Each row has a name. After each piece below comes the name of the row it's from. Each question is about the rows just above it.

[-42  14 -49  15 -38 -13  -1 -41   5 -33 -19   5 -40 -20 -24  -6   7  -2
 -23 -35  -8   9  14  34   7] -> z_376
[ -5 -33  -4  45  20   2   4   4   3 -13  -2   5 -12  23  -3  46   6 -20
 -60 -27  22   5  22 -48 -19] -> z_863
[ 29  38 -35 -44   4   3 -21   4 -37  11  34 -38  24   4   3  -4 -81  16
   4 -18  29  20  38 -11 -17] -> z_873
[ 26  13  19  50  14 -37  40  13  13  -9   8   4  29  24   6 -10  14  26
 -25  67   1   6 -17 -30 -24] -> z_538
[-19   4 -19 -12  -1   0  15  14   3 -42 -11 -18 -15  22 -41   1   8   1
  10 -29 -39   8  -8  27 -17] -> z_533
[ -2  15  27 -10  -9 -15   1 -26   4   5   5  12   0 -22 -44   3   5 -22
  43 -18 -41 -28  10   9 -31] -> z_321
[ 26  13 -29   4 -19  -2 -10  -3   7 -18 -32  75 -27 -25  18 -10   7 -17
 -19 -21   8  -1  18   5  33] -> z_309
[-16  32  17  30 -45 -31  11   4  -3  -5  27   6  34  -4   7 -29   7   8
  21  -4 -19  16 -63  15 -18] -> z_941
[-44   4 -21  38 -35   4   3  29  -7 -45 -36   2 -18  22  30 -10   7 -14
 -10 -35   1  45 -53  -2 -12] -> z_427
[ 26   3 -19   8   6 -43  -1  36  30 -21  17   2  -1 -24 -29 -15   3  20
 -10 -17   6  27  35  43  -6] -> z_346
The row with [-10 -35] is | z_427
[ 26  13  19  50  14 -37  40  13  13  -9   8   4  29  24   6 -10  14  26
 -25  67   1   6 -17 -30 -24] is in which row? | z_538
Where do [-44   4 -21  38 -35   4   3  29] appear? | z_427
Where do [-44   4   3 -21   4 -37  11  34 -38  24] appear? | z_873
Which row holds [-35  -8]? | z_376
find: [-37  11  34 -38  24   4   3  -4 -81  16   4 -18] | z_873
Where do [-13  -2   5 -12  23  -3  46   6 -20 -60 -27  22] appear? | z_863

[ 40  -9  27 -58] : z_863
[-22 -46  15  78] : z_376
[ 61 -44  83 -27] : z_56
[-31 -52  17  10] : z_941
[-34 -52  17  10] : z_533
[-32 -64   0  50] : z_321
[ 25  -1  10 -55] : z_341
[ 17   8  50 -47] : z_346
[-22  13 -21 -71] : z_427
[-31 -52  17  10] is in which row? | z_941
The row with [-44  83] is | z_56
find: [25 -1] | z_341

[ -2  -6   4  26  28  49  42  29  28 -15  11   1 -25  27  23 -11]  z_533
[  7 -14  55 -10  27  -5  -7  17 -20  10  -5 -32  33  -8 -24  18]  z_321
[  3 -25  15  33  42  38  43  24 -10 -14 -13 -27   6  22   3 -36]  z_941
[-15 -13  13 -61  53 -10 -10  -5  -9   2  29   6  19  -9 -12   1]  z_56
[-19 -13   5 -64  57  -7  -9  -3  -2   0  34  14  11  -9  -6   0]  z_346
[  7 -14  55  35  37  24  39  31  -1   2  -5 -32  33  -8 -24  18]  z_427
[-25  18  13  -9  28  49  34  10  23 -18  29  -6 -32  30  10 -10]  z_873
[  2 -13   3  34  31  40  41  28  10 -14  -5  -9 -11  22  16 -23]  z_376
[  3 -25  15  33  42  38  43  24 -10 -14 -13 -27   6  22   3  15]  z_309
[  6  13 -13  39  -1  35  31  24  37  -4   7  20 -27  22  32   2]  z_538
The row with [14 11 -9] is | z_346
Which row holds [ 55  35  37  24  39  31  -1   2  -5 -32  33  -8]? | z_427
find: [ -5  -9 -11] | z_376
find: [27 23] | z_533
find: [10 -5] | z_321
find: [  3 -25  15  33  42  38  43  24 -10 -14 -13 -27   6  22   3 -36] | z_941
Where do [39 -1 35 31 24 37] appear? | z_538

[ -3  -6 -67 -43  55 -10] = z_321
[  3 -44 -63 -44  31 -22] = z_341
[-79 -45  13  16  13 -15] = z_863
[-60  12 -17 -35 -38 -51] = z_56
[-39  31   2 -81 -13  17] = z_346
[-42  26 -20 -34  62  16] = z_533
[-34  32  -4 -77  36  17] = z_873
[ 31 -81 -39   2  69  28] = z_538
[-40  20  13 -74  -1  43] = z_941
[-49   2  31 -45 -56   3] = z_309
[-45  27 -12 -68 -29 -30] = z_376
find: [-49   2  31 -45 -56] | z_309
find: [-39  31   2 -81] | z_346
Where do [31  2] appear? | z_346

[  2  24 -10 -30 -20 -25  30   3 -18 -23  35   7   1  41  38  -5 -39 -35
 -45 -12  12  29   0 -28 -27  15  -5  -8  -4  15]  z_533
[  1  34  -7 -30 -16 -37 -18  35  30 -23   3  18  -6  40  37   5 -34 -37
 -47 -15   8  13 -10 -18 -19  18 -14   3 -16  13]  z_376
[ 24 -10 -30 -20 -24  15  -9  72  11 -33  27   5   1  18  26 -36 -14 -36
 -23  33  19  55  34 -31   2  10  22 -10  24  32]  z_341
[  9  10 -16 -32 -15  -2 -37  54  19 -47  20   3   4  27  40 -13 -35 -32
 -40   6  15  50  19 -33 -22  11   4 -10  17  26]  z_321
Where do [ 24 -10 -30 -20 -25] appear? | z_533
find: [ 34  -7 -30] | z_376
Where do [-18  35  30 -23   3] appear? | z_376

[-10  15   6 -35   1  12 -19  -3  52 -11  -9  14 -20  39  62  33  19  33
  29   6  24   8  10  37 -15 -26   0 -11   1 -13  37  59  -3  -8  27 -39
  -4   3  30   4  -5  -1  38   3  31  10  12 -11 -17  19  -3 -21 -23  35
 -18 -11] -> z_309
[-11  12   5 -35   1   8 -23 -10  41 -27 -32 -13 -53   2  25  -2 -15   6
   9  -8  13  -1   5  34 -18 -26   2 -11  -1 -14  37  60  -4  -8  27 -38
  -5   3  30   4  -5  -2  39   4  31  11  15  -4  -6  34  20   8   9  72
  20  26] -> z_321
[ 18  35  20 -25   7  12 -20  -9  42 -28 -31 -13 -53   1  23  -3 -14   5
   8  -9  14   1   6  34 -17 -26   0 -12   1 -14  36  59  -4  -9  28 -39
  -4   3  30   4  -4  -2  38   3  31  10  11 -11 -16  17  -4 -21 -23  34
 -17 -11] -> z_533
[-10  14   6 -37   2   8 -23 -10  40 -28 -31 -14 -53   2  24  -2 -15   5
   9  -9  15   1   5  34 -16 -26   1 -10   0 -14  38  62   2  -1  39 -21
  19  33  65  43  33  35  70  29  50  24  22  -5 -11  20  -2 -21 -24  34
 -18 -10] -> z_538
[-10  13   6 -37   1   8 -23 -10  41 -28 -32 -13 -51   2  24  -2 -14   6
  10  -9  12   1   5  32 -18 -26   0 -10  -1 -15  37  59  -4  -9  26 -37
  -5   4  31   7  -2   3  47  15  48  33  41  23  21  56  34  12   3  55
  -4   0] -> z_56
find: [ 37 -15 -26   0] | z_309
find: [ -3 -21 -23] | z_309
[  8 -23 -10  40 -28 -31 -14 -53   2  24] is in which row? | z_538

[-39  55 -31 -17] = z_56
[-49 -31  78  42] = z_863
[-53 -38  55   2] = z_346
find: [-31  78] | z_863
Which row holds [-38  55]? | z_346
find: [55  2] | z_346
The row with [-53 -38] is | z_346
[ 55 -31 -17] is in which row? | z_56

[ 59   7  41  74 -29  -4  33 -32  30  18] -> z_941
[-34  13 -12 -38  47  -4   3  12  -2 -15] -> z_321
[-25 -67  62 -75  33 -68  46  54 -53 -57] -> z_309
[-22 -44  42 -61  43 -47  27  47 -44 -52] -> z_873
[  5 -43  41 -16 -64   5   6  34  10  43] -> z_533
[  2   5   2  12 -67  44 -37  -3  50  67] -> z_341
The row with [ 13 -12 -38  47] is | z_321
find: [ 33 -68] | z_309
find: [34 10 43] | z_533
find: [-53 -57] | z_309

[ -4  21  46  16 -17 -48 -30   6  18 -17 -22  13  14  24 -32  29  -2  11] = z_341
[ 19 -26 -68  -3  16  41  15 -16   1 -19  10  -4 -12  -7   5 -53 -44 -10] = z_533
[ 39   2  83  25  28  44   0  49 -38   0  24 -24 -65 -60   5 -10 -53 -44] = z_346
[ 46  16 -17 -48 -30   6  18 -17] is in which row? | z_341
Where do [-65 -60   5 -10 -53] appear? | z_346
Which row holds [ 24 -24 -65 -60   5]? | z_346
find: [  5 -53 -44 -10] | z_533
Which row holds [21 46]? | z_341

[ 73  26 -19 -51 -59] -> z_309
[ 73 -19  26 -30 -65] -> z_538
[-50  67 -59 -51  14] -> z_346
[ 18 -46 -52  44  32] -> z_533
find: [ 26 -30 -65] | z_538
find: [ 18 -46] | z_533
The row with [-46 -52  44  32] is | z_533
find: [-59 -51  14] | z_346
find: [ 73 -19  26] | z_538
find: [ 26 -19 -51 -59] | z_309
[-46 -52  44] is in which row? | z_533

[ -1 -36  50 -43  -2 -19  41  11 -26  52  22 -25 -10 -11 -12 -12  34  22
  94 -51 -37  13  38  -6  55  35  -7 -24]  z_863
[-22 -41  60 -33 -29 -27  59 -10 -28  60  12 -20 -14  32 -12 -59  55   6
  92 -32 -30  18  32  -1  36   7  18 -30]  z_309
[-31 -13  39 -31  15  -4  28 -12  -5 -14   1 -33 -48  49 -23 -65  44 -25
  63 -40  -4   8  18  61  41 -38   8 -74]  z_346
[-27 -38   8 -46   4 -29  16  13 -24  -2  26 -34 -15  -1 -47 -51  51  28
  65 -55  -2   2   2  31  72 -16  -2 -52]  z_427
[-26 -17  52 -29   0   1  26 -38 -19  -3   2 -31 -28  55 -22 -89  35 -10
  65 -27  -8  16  26  54  29 -41  14 -62]  z_538
[  1 -11  82 -28   2  19  30 -52 -27  26   2 -28 -15  43   0 -66   7  -4
  83 -22 -32  27  57  34  15  -6   4 -40]  z_341
[-21 -17  60 -28  -3   5  26 -46 -23   5   2 -30 -22  56 -18 -91  29  -6
  69 -23 -13  20  34  50  23 -35  14 -56]  z_873
[-23 -31  71 -28 -24 -14  59 -24 -22  52   3 -20 -24  50  -3 -67  49 -10
  91 -25 -30  20  39  13  23  -3  21 -38]  z_376
[ -7 -25  19 -47  28 -15  14  26 -14   0  24 -36 -26 -20 -31  -6  31  18
  73 -66 -16   1  19  28  76  11 -20 -49]  z_533
[ -6  -1  68 -30  31  10  42  -2   5  11  -4 -30 -59  34   8 -12  25 -41
  84 -46 -30  12  47  44  35   6  -6 -62]  z_321
find: [  8 -46   4 -29] | z_427
find: [-47  28] | z_533
find: [-28 -15] | z_341

